Below are the code and all the weights of a small trained network. Each question names an input and a target symbol and asks about switching units off, where a switched-off unit gives its printed mean instead of its output.

import numpy as np


def w(rows, s, z=0):
    codes = np.array(rows[::2]) - 128.0
    scale = np.full(codes.shape[1], s)
    scale[-1] = z or s
    return codes * scale


def f(y):
    return y / 2 * (1 + np.tanh(0.7978845608 * (y + 0.044715 * y**3)))


def softmax(a):
    e = np.exp(a - a.max(-1, keepdims=True))
    return e / e.sum(-1, keepdims=True)


def log_softmax(a):
    a = a - a.max(-1, keepdims=True)
    return a - np.log(np.exp(a).sum(-1, keepdims=True))


def net(x, mask):
    ids = ['Λαβγεζθφω'.index(c) for c in x.split()]
    T = len(ids)
    res = E[ids] + P[:T]
    r = res
    for j in range(2):
        rows = slice(2 * j, 2 * j + 2)
        q, k, v = (r @ M[0][rows].T for M in (Q, K, V))
        z = softmax(np.where(np.tri(T) > 0, q @ k.T / 2**0.5, -1e9)) @ v
        o = O[0][rows]
        res = res + np.where(mask[j], z, o[:, -1]) @ o[:, :-1]
    y = f(res @ A[0][:, :-1].T + A[0][:, -1])
    res = res + np.where(mask[2:6], y, B[0][:, -1]) @ B[0][:, :-1]
    return log_softmax(res[-1] @ U[:, :-1].T + U[:, -1])


Q, K, V, O, A, B = {}, {}, {}, {}, {}, {}
E = w([
[132,240,89,80,139],'Λ',
[129,175,98,111,156],'α',
[152,233,126,68,38],'β',
[206,151,82,140,78],'γ',
[161,149,22,179,237],'ε',
[177,181,49,63,238],'ζ',
[40,161,89,123,184],'θ',
[95,84,230,175,16],'φ',
[254,54,223,61,62],'ω',
],0.0084)
P = w([
[115,128,132,102,142],'0',
[138,172,83,79,58],'1',
[109,152,225,148,137],'2',
[100,5,195,118,241],'3',
[148,18,40,64,109],'4',
[104,225,76,149,2],'5',
[90,194,239,157,119],'6',
[106,54,184,114,248],'7',
[145,75,127,114,118],'8',
[110,80,123,141,191],'9',
[129,125,99,156,112],'10',
[112,148,151,156,82],'11',
],0.0082)
Q[0] = w([
[210,103,1,113,19],'H0',
[74,16,4,14,140],'H0',
[151,137,196,123,145],'H1',
[39,182,106,127,104],'H1',
],0.0063)
K[0] = w([
[102,55,92,84,207],'H0',
[136,80,254,147,202],'H0',
[117,152,114,136,115],'H1',
[236,51,116,124,66],'H1',
],0.0074)
V[0] = w([
[252,92,172,163,83],'H0',
[96,154,213,128,55],'H0',
[122,123,116,112,112],'H1',
[47,144,155,159,119],'H1',
],0.012)
O[0] = w([
[251,109,172,151,127,2],'H0',
[144,4,54,156,74,148],'H0',
[150,128,148,123,128,162],'H1',
[58,71,86,41,101,52],'H1',
],0.013,0.0017)
A[0] = w([
[19,176,155,146,168,182],'N0',
[219,187,103,185,179,254],'N1',
[155,180,159,129,138,90],'N2',
[93,132,255,66,127,163],'N3',
],0.0065,0.0013)
B[0] = w([
[62,155,37,106,196,253],'N0',
[139,165,255,227,152,212],'N1',
[222,164,127,129,124,155],'N2',
[32,194,246,108,214,168],'N3',
],0.0033,0.0041)
U = w([
[249,149,159,222,98,57],'Λ',
[171,90,23,76,8,98],'α',
[3,105,100,45,129,51],'β',
[89,128,128,82,147,59],'γ',
[101,68,87,179,32,255],'ε',
[9,117,69,132,142,181],'ζ',
[82,179,210,185,232,52],'θ',
[222,106,245,134,139,195],'φ',
[155,188,190,76,246,73],'ω',
],0.0049,0.0055)

Each question gives the input, a string of symbols that net reads in full, and the target symbol t.
The units are the heads (2 rows each of Q, K, V and O) and the neurons (one row each of A and B). Each row of codes is followed by its name. A weight is (code - 128) times the scale printed after its matrix; where a second scale follows, it is the last column's (O, A, B and U).
mask holds one flag per unit, heads first, then neurons. A switched-off unit (its flag False) gives its mean, the last column of its rows in O or B, instead of its output. The means were averaged over made-up inputs and are rounded, as every weight is.
A unit's drop is (log p(t) with every unit on - log p(t) with that unit switched off) / (log p(t) with every unit on - log p(t) with every unit switched off).
The circuit of an input: a set's keep is (log p(t) with only the set's units on - log p(t) with every unit switched off) / (log p(t) with every unit on - log p(t) with every unit switched off). Starting from all 6 units, units are removed one at a time, each time the one whose removal leaves the highest keep (on an exact tie, the one counted first), for as long as the keep stays at least 0.8.
units of the circuit, in order: the units of the circuit, biggest drop first
unit that matters most: the unit with the biggest drop
which heads matter: for each layer, one digit per head in row order, 1 if its drop is at least 0.15 and else 0, layers parted by /
drop of u: that unit's drop, to one decimal
input ε ω θ, target φ: unit that matters most : H0
input ζ ε γ α ε ε β, target θ: units of the circuit, in order : (H0 N3)
input Λ ω γ, target Λ: units of the circuit, in order : (H0 H1)
input α ζ α θ ε ω, target ω: which heads matter : 10
input α Λ ε γ ζ β, target ω: which heads matter : 10
input θ α ζ ω γ, target Λ: which heads matter : 10
input ε γ ω β ζ α, target θ: which heads matter : 11
input γ θ γ θ α β α, target ε: which heads matter : 10
input φ Λ Λ θ α, target β: units of the circuit, in order : (H0 H1)
input ζ ζ φ, target θ: units of the circuit, in order : (H0 N3)
input ω ω θ γ β, target φ: units of the circuit, in order : (H0 H1)
input α β γ ε β β ω ω Λ, target φ: drop of H1 : 0.1
input β Λ ε ω ζ, target φ: drop of H1 : 0.0
input θ γ γ ω ζ, target Λ: units of the circuit, in order : (H0)
input β ζ Λ θ γ, target ζ: drop of H1 : 0.0
input φ φ θ φ θ, target α: units of the circuit, in order : (H0 H1)
